Each row, then one of two labels for whether it has a hidden trait; a new part has new ones:
(in the rows, 128 means zero)
[155 116 144 117 164 127 135 134 130 135  40  95 143 128 114 203  43 129
 136 122  93 136 125 131 129 108 133 132 134  27 133  73 151 100 142 113
 160 115 177 135 145  82 128 130 111 131 123 118 120 128 128 119 125 127
 120 129 119 117 124 138 134 162 125 138 135 117 131 145 127 166 138 121
 134 120 157  69 129 132 113 140 131 124  45 123 130 133 128 157 125 134
 139  93 131 104  99 143 160  71  54 146 115 126 145 135 113 102 143 133
 131 121 131 168 128  57  67 138 131 127 134 126 124 129 226 171 166 126
 153 131 154 137 163 103 135 132 102  86 131 126 124 105 179 136 104 123
 200 118 102 121  52 145 135  50 128 156 122  99 126 154 136 150 116] -> Zc
[172  79 132  89 138 127 121 150 130 136  52 114 135 119 115 108  34 134
 142 129 107 133 133 141 127 144 131 128 149 168 123  84 144 115 136 132
 133 115 183 153 129 113 131 134 115 127 119 117 129 143 165 122 114 114
 119 114 154 116 115 133 131 149 125 139 131 146 133 105 120 106 115 144
 137 128 121  88 130 124 125 142 131  61  68 193 134 140 131 150 128 133
 147 118 136 102 106 136 115  84 112 156  97 128 141 101 130 106 134 112
 130 130 124 167 118  99 119 111 126 129 124 127 120 129  32 124 147 124
 146 134 173 138 120 107 116 124 122 227 115 126 137 114 146 148 104 108
 131  66  65 130  71 149 124  41 130 154 124 147 126 146 132 170 126] -> Zc
[108 165 140 174 121 133 128  90 129 121 151 143 116 140 130 105 214 126
 117 130 137 111 126 113 126  90 136 134 119  14 143 131 118 138 130 122
 112 128 103 103 127 119 119 109 137 127 114 135 122 105  88 118 129 134
 130 135  65 127 140 112 127 120 125 123 128  99 117 165 129 168 108  90
 126 137 165 185 126 135 109 114 126 194 231  60 126 131 109 110 101 133
 122 115 119 149 138 110 198 124 110 138 147 127 119 180 133 147 121 137
 126 130 128 154 124 125 106 136 131 126 129 132 145 121 235 159 121 138
 100 138  87 129 118 123 138 131 135  83 135 137 114 132 131 110 138 149
 222 176 114 125 156 137 130 146 117 114 133 106 134 132 133  86 127] -> Zc
[119 149 114 136 137 123 144 109 127 117 223  97 142 135 135 216 160 120
 123 128 152 130 122 128 129 109 134 124  93  85 147 135 137 120 138 113
 158 131 113 111 132 123 135 129 143 122 133 122 131 135 118 141 133 138
 151 133 111 129 158 151 136 131 128 130 121 115 130 133 136 162 182 106
 114 116 141 167 127 126 123 154 129 125  72  95 115 105 124 124 169 129
 120 136 124 113 130 129 101 170 130 109 148 126 108 115 121 121 120 134
 125 117 134 121 154 122 153 155 134 123 116 124 127 128 145 141 148 123
 143 139 117 135 162 151 146 136 117   1 140 118 129 130 143 118 125 128
 154 156 122 121 111 102 121 189 131 120 131 119 127 115 117 118 120] -> cg
[142 135 156 158 131 135 123 106 131 125  98 130 120 137 117 129 166 131
 127 131 113 113 127 119 126  89 139 137 137   1 140 101 128 132 137 127
  89 118 129 126 128 115 115 110 129 129 103 127 116 109 106 109 117 126
 116 131  63 120 131 104 135 140 123 134 133 104 118 161 125 173  91  86
 134 139 172 162 127 131  96 119 128 164 211  93 132 138 106 122  83 132
 135  95 125 140 127 109 209  75  64 174 123 126 135 184 128 126 127 135
 127 129 124 177 110  87  88 120 130 126 130 132 144 121 224 160 134 136
 107 144 116 141 117 103 136 128 133 153 126 138 115 119 152 121 121 144
 255 148  96 125 120 163 130  90 121 136 131 118 136 149 141 116 126] -> Zc
[105 106 106 102  79 131 126 119 130 127 145 176 112 120 129  23 168 137
 113 144 154 132 129 131 126 195 130 118 136 255 119 157  83 148 110 167
 144 127  97 129 119 173 124 147 141 122 108 164 153 152 161 157 119 117
 138 130 154 140 132 117 100 105 131 117 130 133 121 104 117  10 124 159
 100 129  79 175 127 122 152 118 120  73 220 121 129 119 136 104 176 127
 113 173 139 144 149 108  68 149 255 100 127 131 120  68 156 146 108  96
 124 154 120  10 123 239 221 103 125 127 123 128 126 127   1  67 103 131
  96 117 113 123  76 128 107 115 181 250  83 122 133 141  88 124 161  90
  47 112  90 136 166  90 109 241 129  94 129 192 135 109 118 135 137] -> cg
[152 108 137 117 138 128 131 133 130 133  63 109 134 126 118 154  71 131
 133 126 110 135 128 130 128 118 135 131 137  90 131  88 136 115 139 119
 139 117 155 136 133 103 126 128 117 130 117 125 125 133 137 121 120 123
 122 124 117 119 128 128 128 151 125 135 132 121 129 135 124 143 132 123
 131 126 145 107 129 129 114 133 130 115  92 133 131 136 125 144 127 133
 141 111 131 115 109 135 147  92  81 152 114 127 137 129 121 110 135 143
 129 128 125 174 121  92 107 122 129 125 125 127 126 127 129 146 152 127
 132 132 148 142 140 103 126 128 117 137 121 128 125 113 150 134 115 122
 179 106  81 125  78 142 132  74 125 148 125 120 128 147 135 148 123] -> Zc
[142 128 117 117 148 123 139 134 128 129 148  90 149 129 129 225  80 123
 129 123 126 144 125 135 129 117 132 125 109  89 141  99 150 109 143 108
 169 123 148 126 143  99 138 135 130 124 139 117 132 133 136 136 132 131
 142 130 141 125 148 158 134 148 127 134 125 121 134 125 135 157 171 123
 125 116 133 122 129 124 128 157 132 103  30 128 121 119 134 138 158 133
 132 126 129  98 111 141 104 138 104 121 130 126 120 104 115 109 130 133
 128 117 133 107 148  97 131 148 133 125 124 124 121 130 173 158 164 121
 152 131 140 135 171 126 140 134 101  30 135 120 134 115 154 132 112 119
 143 136 109 120  68 120 124 119 134 138 125 120 123 127 124 141 117] -> cg
[158  87 117  80 132 125 129 161 129 128 118 115 139 119 118 154  56 130
 142 132 125 139 131 143 128 155 128 122 133 211 124 123 132 115 131 133
 145 124 153 147 125 123 138 142 121 124 129 121 125 157 168 134 116 119
 130 118 174 120 124 141 130 142 129 140 128 153 138  99 123  86 157 152
 124 117 107  85 130 122 130 146 129  57  38 190 127 131 138 149 135 127
 136 136 134 105 112 139  74 117 154 129 110 128 133  80 128 108 130 112
 129 124 130 154 128 128 137 121 125 126 116 124 114 132   1 110 144 119
 153 138 177 132 133 134 120 124 125 182 118 116 141 122 131 145 117 104
  78  69 100 131  84 118 123 104 133 145 128 150 123 132 123 172 128] -> cg
[123 133 149 153 107 136 127 107 129 122  90 162 100 132 120  24 219 131
 122 142 135 110 132 115 125 113 133 137 145  92 123 114  90 146 119 142
  83 127 108 114  99 139 117 109 131 128 105 148 125 121 100 114 116 126
 110 123  71 127 118  98 124 113 125 123 128 123 118 144 115 132  77 109
 127 144 148 146 127 137 103  97 125 164 255 120 132 138  99 114  92 142
 126 110 122 161 144 107 181 128 120 151 131 129 132 163 143 148 125 117
 126 136 115 193 107 132 102 110 125 129 123 135 142 120  87 120 104 138
  88 134 113 130  76 115 118 123 157 181 119 136 114 138 115 117 152 134
 179 128  60 135 181 150 129 116 110 119 136 137 138 147 138 117 141] -> Zc
[126  91  80  79 139 119 143 147 127 130 150 106 152 118 131 230  78 123
 136 120 141 149 127 139 129 158 127 113 107 227 139 169 149 107 126 122
 208 132 151 129 134 120 146 146 119 123 154 122 140 158 170 143 127 120
 155 121 193 120 138 155 124 129 131 129 125 148 135 109 132  87 197 159
 109 104  95 109 129 125 144 159 124  58   1 134 122 129 150 146 209 117
 127 157 130  98 116 158  22 154 211  94 128 129 119  63 129 116 125 111
 129 126 139 144 151 171 149 149 128 123 103 121 105 137   1  97 146 115
 162 137 171 126 151 158 135 126 108  91 131 114 140 133 119 136 118 109
  20  93 126 126  87  72 132 183 133 121 124 119 113 117 105 141 122] -> cg
